Here is a tiny trained network, its code and every weight. The questions are about switching its units off for an input and a class, where a switched-off unit gives its printed mean instead of its output.

import numpy as np


def w(rows, s, z=0):
    codes = np.array(rows[::2]) - 128.0
    scale = np.full(codes.shape[1], s)
    scale[-1] = z or s
    return codes * scale


def norm(h):
    return h / np.sqrt((h * h).mean(-1, keepdims=True) + 1e-5)


def f(y):
    return y / 2 * (1 + np.tanh(0.7978845608 * (y + 0.044715 * y**3)))


def log_softmax(a):
    a = a - a.max(-1, keepdims=True)
    return a - np.log(np.exp(a).sum(-1, keepdims=True))


def net(x, mask):
    res = np.array(x, float).reshape(1, 4) / 4 @ E
    u = 0
    for l in range(2):
        y = f(norm(res) @ A[l][:, :-1].T + A[l][:, -1])
        res = res + np.where(mask[u : u + 16], y, B[l][:, -1]) @ B[l][:, :-1]
        u += 16
    return log_softmax(norm(res)[-1] @ U[:, :-1].T + U[:, -1])


A, B = {}, {}
E = w([
[169,114,122,135,28],'x0',
[94,139,2,89,142],'x1',
[28,193,106,182,67],'x2',
[191,35,75,184,170],'x3',
],0.008)
A[0] = w([
[118,112,111,200,69,90],'0.n1',
[86,151,148,147,111,47],'0.n2',
[54,133,21,167,111,59],'0.n3',
[175,125,119,118,4,34],'0.n4',
[155,112,178,167,88,97],'0.n5',
[161,118,118,135,153,32],'0.n6',
[102,173,211,79,177,145],'0.n7',
[107,128,59,142,119,142],'0.n8',
[130,109,192,213,89,81],'0.n9',
[131,110,127,161,223,88],'0.n10',
[178,64,114,191,203,91],'0.n11',
[78,154,206,176,152,3],'0.n12',
[118,108,132,118,135,117],'0.n13',
[171,108,136,117,51,213],'0.n14',
[189,87,108,114,182,72],'0.n15',
[157,133,133,68,135,127],'0.n16',
],0.019,0.0041)
B[0] = w([
[80,128,133,78,41,183],'0.n1',
[128,113,142,179,169,159],'0.n2',
[108,226,69,94,224,253],'0.n3',
[149,38,178,18,115,206],'0.n4',
[193,173,88,150,53,183],'0.n5',
[134,131,137,153,170,146],'0.n6',
[87,184,201,65,155,230],'0.n7',
[75,162,93,105,145,202],'0.n8',
[202,139,30,99,57,198],'0.n9',
[169,17,129,97,121,203],'0.n10',
[202,56,132,129,248,255],'0.n11',
[3,72,204,109,168,188],'0.n12',
[149,132,134,136,123,130],'0.n13',
[148,172,208,104,92,210],'0.n14',
[174,200,195,215,207,228],'0.n15',
[171,206,138,118,148,167],'0.n16',
],0.028,0.0097)
A[1] = w([
[83,233,176,124,102,5],'1.n1',
[56,93,162,182,128,98],'1.n2',
[155,83,194,170,108,4],'1.n3',
[44,112,55,74,105,151],'1.n4',
[150,172,129,57,154,102],'1.n5',
[110,37,101,168,117,68],'1.n6',
[201,160,109,113,110,131],'1.n7',
[167,47,159,208,197,69],'1.n8',
[6,165,124,172,173,170],'1.n9',
[103,187,47,198,126,129],'1.n10',
[124,159,97,146,145,109],'1.n11',
[155,91,170,79,121,56],'1.n12',
[119,164,81,151,141,125],'1.n13',
[192,119,178,156,155,27],'1.n14',
[156,142,203,173,196,115],'1.n15',
[140,143,41,162,180,216],'1.n16',
],0.022,0.002)
B[1] = w([
[185,138,54,54,205,218],'1.n1',
[40,110,164,68,176,142],'1.n2',
[138,172,73,137,135,159],'1.n3',
[224,152,175,151,224,196],'1.n4',
[162,170,51,152,191,244],'1.n5',
[188,106,155,180,165,130],'1.n6',
[7,132,210,105,160,176],'1.n7',
[218,3,190,153,119,228],'1.n8',
[44,81,186,184,10,229],'1.n9',
[136,167,160,242,83,161],'1.n10',
[144,147,145,164,84,150],'1.n11',
[95,170,40,222,145,192],'1.n12',
[156,173,146,180,68,154],'1.n13',
[102,87,55,121,227,211],'1.n14',
[133,59,147,126,9,247],'1.n15',
[97,171,151,230,56,197],'1.n16',
],0.029,0.014)
U = w([
[184,32,127,176,168,178],'0',
[25,91,172,103,137,175],'1',
[106,199,105,225,125,135],'2',
[89,88,78,143,106,2],'3',
[102,97,76,143,116,26],'4',
[168,188,83,63,174,181],'5',
[148,107,104,81,5,124],'6',
],0.023,0.0091)

Each question gives the input, the list of numbers given to net, and the class t.
The units are the neurons (one row each of A and B). Each row of codes is followed by its name. A weight is (code - 128) times the scale printed after its matrix; where a second scale follows, it is the last column's (A, B and U).
mask holds one flag per neuron, layer by layer. A switched-off neuron (its flag False) gives its mean, the last column of its row in B, instead of its output. The means were averaged over made-up inputs and are rounded, as every weight is.
A unit's drop is (log p(t) with every unit on - log p(t) with that unit switched off) / (log p(t) with every unit on - log p(t) with every unit switched off).
The circuit of an input: a set's keep is (log p(t) with only the set's units on - log p(t) with every unit switched off) / (log p(t) with every unit on - log p(t) with every unit switched off). Starting from the 12 units with the biggest drops (on a tie, the unit counted first), units are removed one at a time, each time the one whose removal leaves the highest keep (on an exact tie, the one counted first), for as long as the keep stays at least 0.8.
units of the circuit, in order: the units of the circuit, biggest drop first
most important unit: the unit with the biggest drop
top k neurons: the k neurons with the biggest drops, biggest first
top k neurons in layer l: the k neurons of layer l with the biggest drops, biggest first
drop of u: that unit's drop, to one decimal
input [-8,7,-1,1], class 2: most important unit	0.n3
input [1,-1,7,0], class 5: units of the circuit, in order	(1.n1 0.n11)
input [-2,-6,5,-1], class 1: top 2 neurons in layer 0	(0.n12 0.n2)
input [1,-4,5,2], class 6: top 2 neurons in layer 0	(0.n9 0.n3)
input [0,-3,2,2], class 6: top 3 neurons	(0.n9 0.n5 0.n3)
input [3,-7,0,3], class 6: top 4 neurons in layer 0	(0.n9 0.n5 0.n3 0.n15)
input [4,3,-7,-3], class 5: top 2 neurons	(0.n11 0.n16)
input [-7,3,3,-4], class 1: top 4 neurons in layer 0	(0.n9 0.n7 0.n12 0.n5)
input [0,-6,3,5], class 6: top 2 neurons in layer 0	(0.n9 0.n5)
input [5,-8,1,-3], class 6: top 2 neurons	(0.n3 0.n9)
input [-8,5,0,-1], class 2: top 2 neurons	(0.n4 0.n14)
input [-8,3,2,-4], class 1: top 2 neurons	(1.n9 0.n9)
input [-4,7,-4,-5], class 5: top 2 neurons	(1.n1 0.n7)
input [-3,-7,4,0], class 1: most important unit	0.n12
input [7,-4,-1,-6], class 6: top 3 neurons in layer 1	(1.n4 1.n14 1.n1)
input [-4,-7,3,0], class 1: top 2 neurons	(0.n12 0.n3)
input [-2,-1,6,6], class 2: top 2 neurons	(0.n4 0.n3)
input [8,-2,0,7], class 5: top 3 neurons in layer 1	(1.n8 1.n15 1.n9)
input [1,7,7,5], class 2: drop of 0.n4	0.0
input [1,0,6,-8], class 1: top neuron	(1.n9)
input [-6,-4,-2,-4], class 1: drop of 0.n12	0.3
input [-5,4,4,5], class 2: drop of 0.n3	1.1
input [-1,1,2,-3], class 1: top 2 neurons	(0.n9 1.n9)
